Here is a tiny trained network, its code and every weight. The questions are about switching its units off for an input and a target symbol, where a switched-off unit gives its printed mean instead of its output.

import numpy as np


def w(rows, s, z=0):
    codes = np.array(rows[::2]) - 128.0
    scale = np.full(codes.shape[1], s)
    scale[-1] = z or s
    return codes * scale


def f(y):
    return np.maximum(y, 0)


def softmax(a):
    e = np.exp(a - a.max(-1, keepdims=True))
    return e / e.sum(-1, keepdims=True)


def log_softmax(a):
    a = a - a.max(-1, keepdims=True)
    return a - np.log(np.exp(a).sum(-1, keepdims=True))


def net(x, mask):
    ids = ['Σβδεζλμ'.index(c) for c in x.split()]
    T = len(ids)
    res = E[ids] + P[:T]
    r = res
    for j in range(2):
        rows = slice(3 * j, 3 * j + 3)
        q, k, v = (r @ M[0][rows].T for M in (Q, K, V))
        z = softmax(np.where(np.tri(T) > 0, q @ k.T / 3**0.5, -1e9)) @ v
        o = O[0][rows]
        res = res + np.where(mask[j], z, o[:, -1]) @ o[:, :-1]
    y = f(res @ A[0][:, :-1].T + A[0][:, -1])
    res = res + np.where(mask[2:26], y, B[0][:, -1]) @ B[0][:, :-1]
    return log_softmax(res[-1] @ U[:, :-1].T + U[:, -1])


Q, K, V, O, A, B = {}, {}, {}, {}, {}, {}
E = w([
[95,219,132,94],'Σ',
[107,149,22,83],'β',
[64,175,168,186],'δ',
[150,130,148,225],'ε',
[109,144,15,99],'ζ',
[146,210,183,113],'λ',
[255,23,133,120],'μ',
],0.0091)
P = w([
[76,118,128,159],'0',
[151,138,139,75],'1',
[207,229,108,147],'2',
[59,2,85,190],'3',
[152,66,146,66],'4',
[197,188,129,134],'5',
],0.0089)
Q[0] = w([
[30,23,67,192],'H0',
[37,51,5,168],'H0',
[70,47,31,157],'H0',
[2,50,190,36],'H1',
[14,118,169,91],'H1',
[111,108,151,61],'H1',
],0.0077)
K[0] = w([
[124,123,52,115],'H0',
[106,95,10,53],'H0',
[109,136,74,93],'H0',
[92,234,139,146],'H1',
[115,163,162,140],'H1',
[116,161,117,102],'H1',
],0.012)
V[0] = w([
[123,125,129,131],'H0',
[165,63,254,174],'H0',
[102,147,27,77],'H0',
[166,26,117,99],'H1',
[127,168,122,51],'H1',
[70,188,105,130],'H1',
],0.0074)
O[0] = w([
[117,133,128,133,125],'H0',
[79,129,241,145,147],'H0',
[113,128,2,120,117],'H0',
[164,197,51,189,251],'H1',
[107,117,138,29,84],'H1',
[115,71,164,106,24],'H1',
],0.0055,0.003)
A[0] = w([
[102,185,94,149,57],'N0',
[25,147,152,103,102],'N1',
[101,148,215,78,144],'N2',
[143,93,177,146,139],'N3',
[157,143,128,141,83],'N4',
[124,87,68,138,176],'N5',
[141,85,105,131,229],'N6',
[151,78,141,97,208],'N7',
[58,125,132,190,64],'N8',
[174,169,141,111,114],'N9',
[19,127,187,101,172],'N10',
[110,110,149,101,166],'N11',
[94,178,124,197,94],'N12',
[11,141,119,96,178],'N13',
[111,78,74,146,152],'N14',
[50,110,158,197,2],'N15',
[107,97,196,182,172],'N16',
[125,144,173,73,126],'N17',
[114,107,100,181,190],'N18',
[152,187,136,136,97],'N19',
[167,110,156,76,128],'N20',
[175,85,150,120,110],'N21',
[142,77,91,112,182],'N22',
[177,127,135,116,87],'N23',
],0.011,0.0047)
B[0] = w([
[176,43,117,201,168],'N0',
[94,34,99,255,147],'N1',
[109,109,167,63,172],'N2',
[155,152,137,137,192],'N3',
[124,98,102,129,162],'N4',
[107,206,137,98,236],'N5',
[119,165,130,156,254],'N6',
[129,133,88,189,219],'N7',
[133,72,66,28,153],'N8',
[136,80,112,107,205],'N9',
[78,48,119,128,171],'N10',
[99,119,146,153,150],'N11',
[162,72,73,95,187],'N12',
[80,79,105,211,178],'N13',
[95,171,141,93,216],'N14',
[126,76,79,6,148],'N15',
[170,179,232,95,210],'N16',
[154,93,149,61,153],'N17',
[138,165,149,87,230],'N18',
[164,84,106,105,195],'N19',
[142,86,83,128,177],'N20',
[135,121,100,159,192],'N21',
[109,158,116,137,230],'N22',
[135,90,71,125,171],'N23',
],0.0082,0.0049)
U = w([
[103,47,101,96,2],'Σ',
[89,149,95,115,125],'β',
[89,94,171,155,132],'δ',
[139,213,214,176,216],'ε',
[90,164,96,122,158],'ζ',
[165,125,156,2,129],'λ',
[161,30,41,196,120],'μ',
],0.0088,0.0028)

Each question gives the input, a string of symbols that net reads in full, and the target symbol t.
The units are the heads (3 rows each of Q, K, V and O) and the neurons (one row each of A and B). Each row of codes is followed by its name. A weight is (code - 128) times the scale printed after its matrix; where a second scale follows, it is the last column's (O, A, B and U).
mask holds one flag per unit, heads first, then neurons. A switched-off unit (its flag False) gives its mean, the last column of its rows in O or B, instead of its output. The means were averaged over made-up inputs and are rounded, as every weight is.
A unit's drop is (log p(t) with every unit on - log p(t) with that unit switched off) / (log p(t) with every unit on - log p(t) with every unit switched off).
The circuit of an input: a set's keep is (log p(t) with only the set's units on - log p(t) with every unit switched off) / (log p(t) with every unit on - log p(t) with every unit switched off). Starting from the 12 units with the biggest drops (on a tie, the unit counted first), units are removed one at a time, each time the one whose removal leaves the highest keep (on an exact tie, the one counted first), for as long as the keep stays at least 0.8.
units of the circuit, in order: the units of the circuit, biggest drop first
top k neurons: the k neurons with the biggest drops, biggest first
heads that matter: for each layer, one digit per head in row order, 1 if its drop is at least 0.15 and else 0, layers parted by /
drop when u is switched off: that unit's drop, to one decimal
input λ β β ε, target ζ: heads that matter	10
input β ε ε ζ ε, target ε: heads that matter	00
input ζ λ μ μ μ ζ, target μ: heads that matter	01
input μ Σ λ μ μ Σ, target μ: heads that matter	01
input μ δ λ β δ, target δ: heads that matter	01
input μ μ μ ζ, target ζ: top 2 neurons	[N5; N14]
input β λ μ ε Σ, target Σ: heads that matter	01
input μ ε β ε, target ζ: top 2 neurons	[N5; N14]
input ε ε μ δ, target Σ: units of the circuit, in order	[N15; N8; N10]
input ε ε ε λ λ Σ, target λ: top 3 neurons	[N2; N17; N7]
input μ ε λ μ, target ε: top neuron	[N16]
input μ μ ζ ε, target β: top 2 neurons	[N5; N14]
input μ ε δ, target μ: top 2 neurons	[N12; N0]
input λ μ μ ε, target λ: top neuron	[N15]
input μ μ μ ε, target λ: drop when N22 is switched off	0.0
input μ Σ μ δ, target Σ: drop when N1 is switched off	0.1
input δ μ ε, target μ: drop when N12 is switched off	0.2
